Below is a small trained network, with its code and all its weights. Each question gives an input and a class and asks what happens when units are switched off, that is, made to give their printed mean instead of their output.

import numpy as np


def w(rows, s, z=0):
    codes = np.array(rows[::2]) - 128.0
    scale = np.full(codes.shape[1], s)
    scale[-1] = z or s
    return codes * scale


def norm(h):
    return h / np.sqrt((h * h).mean(-1, keepdims=True) + 1e-5)


def f(y):
    return y / 2 * (1 + np.tanh(0.7978845608 * (y + 0.044715 * y**3)))


def log_softmax(a):
    a = a - a.max(-1, keepdims=True)
    return a - np.log(np.exp(a).sum(-1, keepdims=True))


def net(x, mask):
    res = np.array(x, float).reshape(1, 2) / 4 @ E
    u = 0
    for l in range(2):
        y = f(norm(res) @ A[l][:, :-1].T + A[l][:, -1])
        res = res + np.where(mask[u : u + 12], y, B[l][:, -1]) @ B[l][:, :-1]
        u += 12
    return log_softmax(norm(res)[-1] @ U[:, :-1].T + U[:, -1])


A, B = {}, {}
E = w([
[57,23,219,126,116,74],'x0',
[68,235,254,161,107,155],'x1',
],0.0057)
A[0] = w([
[139,135,105,68,174,215,116],'L0N1',
[146,199,70,102,160,194,130],'L0N2',
[131,77,158,59,118,118,53],'L0N3',
[230,88,75,155,146,164,93],'L0N4',
[134,219,176,86,86,175,84],'L0N5',
[179,127,155,130,108,127,75],'L0N6',
[134,70,96,86,162,83,189],'L0N7',
[165,146,87,64,173,155,3],'L0N8',
[89,169,181,198,97,138,157],'L0N9',
[87,169,117,59,151,102,84],'L0N10',
[74,131,144,186,71,139,65],'L0N11',
[82,72,180,170,3,84,166],'L0N12',
],0.0056,0.0027)
B[0] = w([
[113,103,157,188,104,72,157],'L0N1',
[172,64,195,185,86,147,230],'L0N2',
[195,197,182,146,136,128,137],'L0N3',
[77,116,174,49,131,186,225],'L0N4',
[112,84,111,7,164,146,194],'L0N5',
[107,156,110,114,138,95,108],'L0N6',
[102,145,206,90,123,203,234],'L0N7',
[121,143,227,164,148,82,142],'L0N8',
[27,84,73,95,95,169,218],'L0N9',
[129,119,115,63,125,84,112],'L0N10',
[99,135,3,93,139,122,138],'L0N11',
[154,183,62,183,70,121,254],'L0N12',
],0.0044,0.0032)
A[1] = w([
[135,59,97,75,183,168,178],'L1N1',
[164,102,80,100,184,82,123],'L1N2',
[79,184,184,167,115,132,116],'L1N3',
[187,190,104,155,175,174,80],'L1N4',
[101,76,140,161,101,21,4],'L1N5',
[133,174,31,136,104,106,176],'L1N6',
[38,118,188,98,101,56,170],'L1N7',
[169,62,83,85,204,85,87],'L1N8',
[98,91,161,213,168,2,53],'L1N9',
[108,87,168,141,62,140,158],'L1N10',
[103,118,116,67,100,123,133],'L1N11',
[119,112,151,72,136,111,144],'L1N12',
],0.0094,0.0033)
B[1] = w([
[96,105,135,152,106,92,248],'L1N1',
[53,151,186,139,123,163,159],'L1N2',
[90,71,92,117,187,146,206],'L1N3',
[196,116,111,129,114,40,189],'L1N4',
[198,157,161,158,130,73,163],'L1N5',
[109,42,234,166,52,83,157],'L1N6',
[208,174,101,105,161,131,254],'L1N7',
[89,255,95,66,212,223,203],'L1N8',
[222,112,78,113,98,109,156],'L1N9',
[88,100,150,140,54,136,223],'L1N10',
[166,144,168,161,148,126,169],'L1N11',
[160,130,88,162,109,130,156],'L1N12',
],0.0084,0.0057)
U = w([
[70,191,109,71,185,203,216],'0',
[253,150,123,119,92,66,241],'1',
[69,58,167,169,43,133,199],'2',
[111,114,121,129,154,84,20],'3',
[118,131,134,178,158,108,4],'4',
[106,132,132,163,154,85,5],'5',
[100,121,129,141,167,66,3],'6',
],0.019,0.0049)

Each question gives the input, the list of numbers given to net, and the class t.
The units are the neurons (one row each of A and B). Each row of codes is followed by its name. A weight is (code - 128) times the scale printed after its matrix; where a second scale follows, it is the last column's (A, B and U).
mask holds one flag per neuron, layer by layer. A switched-off neuron (its flag False) gives its mean, the last column of its row in B, instead of its output. The means were averaged over made-up inputs and are rounded, as every weight is.
A unit's drop is (log p(t) with every unit on - log p(t) with that unit switched off) / (log p(t) with every unit on - log p(t) with every unit switched off).
The circuit of an input: a set's keep is (log p(t) with only the set's units on - log p(t) with every unit switched off) / (log p(t) with every unit on - log p(t) with every unit switched off). Starting from the 12 units with the biggest drops (on a tie, the unit counted first), units are removed one at a time, each time the one whose removal leaves the highest keep (on an exact tie, the one counted first), for as long as the keep stays at least 0.8.
units of the circuit, in order: the units of the circuit, biggest drop first
most important unit: the unit with the biggest drop
k most important neurons: the k neurons with the biggest drops, biggest first
top k neurons in layer l: the k neurons of layer l with the biggest drops, biggest first
drop when u is switched off: that unit's drop, to one decimal
input [-1,2], class 2: 3 most important neurons : [L1N8 L0N9 L1N4]
input [3,6], class 0: most important unit : L1N7
input [7,-7], class 0: top 2 neurons in layer 0 : [L0N2 L0N1]
input [-1,3], class 2: top 2 neurons in layer 0 : [L0N9 L0N7]
input [-2,3], class 2: units of the circuit, in order : [L1N8 L1N7]
input [-5,-5], class 0: 3 most important neurons : [L0N12 L1N8 L1N2]
input [-4,2], class 1: 2 most important neurons : [L0N7 L1N4]
input [-2,-3], class 2: 3 most important neurons : [L0N4 L0N7 L0N5]
input [1,-1], class 2: top 2 neurons in layer 1 : [L1N8 L1N7]
input [-3,-2], class 2: 4 most important neurons : [L0N2 L0N4 L1N7 L0N12]
input [-6,-7], class 0: 2 most important neurons : [L1N8 L0N12]
input [-3,2], class 2: drop when L0N2 is switched off : 0.1
input [-2,-4], class 0: drop when L1N8 is switched off : 1.1
input [-8,5], class 1: most important unit : L1N4
input [-2,-6], class 0: drop when L1N8 is switched off : 0.7
